Here is a tiny trained network, its code and every weight. The questions are about switching its units off for an input and a class, where a switched-off unit gives its printed mean instead of its output.

import numpy as np


def w(rows, s, z=0):
    codes = np.array(rows[::2]) - 128.0
    scale = np.full(codes.shape[1], s)
    scale[-1] = z or s
    return codes * scale


def f(y):
    return np.maximum(y, 0)


def log_softmax(a):
    a = a - a.max(-1, keepdims=True)
    return a - np.log(np.exp(a).sum(-1, keepdims=True))


def net(x, mask):
    res = np.array(x, float).reshape(1, 4) / 4 @ E
    y = f(res @ A[0][:, :-1].T + A[0][:, -1])
    res = res + np.where(mask, y, B[0][:, -1]) @ B[0][:, :-1]
    return log_softmax(res[-1] @ U[:, :-1].T + U[:, -1])


A, B = {}, {}
E = w([
[112,56,169],'x0',
[126,86,146],'x1',
[206,85,1],'x2',
[208,115,170],'x3',
],0.0099)
A[0] = w([
[21,94,57,207],'n0',
[133,242,101,254],'n1',
[186,127,37,183],'n2',
[194,219,142,91],'n3',
[127,56,196,126],'n4',
[193,155,239,114],'n5',
[246,87,157,188],'n6',
],0.011,0.0064)
B[0] = w([
[203,175,204,214],'n0',
[206,203,137,237],'n1',
[202,124,66,244],'n2',
[143,92,59,170],'n3',
[57,136,107,175],'n4',
[145,5,118,195],'n5',
[88,185,123,216],'n6',
],0.011)
U = w([
[174,135,171,93],'0',
[199,134,5,126],'1',
[75,70,141,193],'2',
[91,222,165,193],'3',
[65,176,61,7],'4',
],0.017,0.011)

Each question gives the input, the list of numbers given to net, and the class t.
The units are the neurons (one row each of A and B). Each row of codes is followed by its name. A weight is (code - 128) times the scale printed after its matrix; where a second scale follows, it is the last column's (A, B and U).
mask holds one flag per neuron, in row order. A switched-off neuron (its flag False) gives its mean, the last column of its row in B, instead of its output. The means were averaged over made-up inputs and are rounded, as every weight is.
A unit's drop is (log p(t) with every unit on - log p(t) with that unit switched off) / (log p(t) with every unit on - log p(t) with every unit switched off).
The circuit of an input: a set's keep is (log p(t) with only the set's units on - log p(t) with every unit switched off) / (log p(t) with every unit on - log p(t) with every unit switched off). Starting from all 7 units, units are removed one at a time, each time the one whose removal leaves the highest keep (on an exact tie, the one counted first), for as long as the keep stays at least 0.8.
units of the circuit, in order: the units of the circuit, biggest drop first
unit that matters most: the unit with the biggest drop
top k neurons: the k neurons with the biggest drops, biggest first
drop when u is switched off: that unit's drop, to one decimal
input [-6,-1,0,-8], class 3: unit that matters most : n0
input [6,4,0,-5], class 3: units of the circuit, in order : n5, n2
input [-1,7,-1,-4], class 3: top 2 neurons : n5, n2
input [-2,-6,-1,-5], class 3: top 2 neurons : n2, n5
input [-6,0,-1,-4], class 3: top 3 neurons : n2, n5, n0
input [-2,7,1,-4], class 3: top 4 neurons : n5, n2, n3, n0
input [8,8,2,-8], class 3: top 2 neurons : n0, n5
input [8,0,-3,-2], class 2: top 2 neurons : n1, n6
input [4,0,-7,5], class 2: drop when n5 is switched off : 0.1
input [5,2,-7,-2], class 2: drop when n5 is switched off : 0.1
input [-3,3,-7,7], class 2: drop when n5 is switched off : 0.5
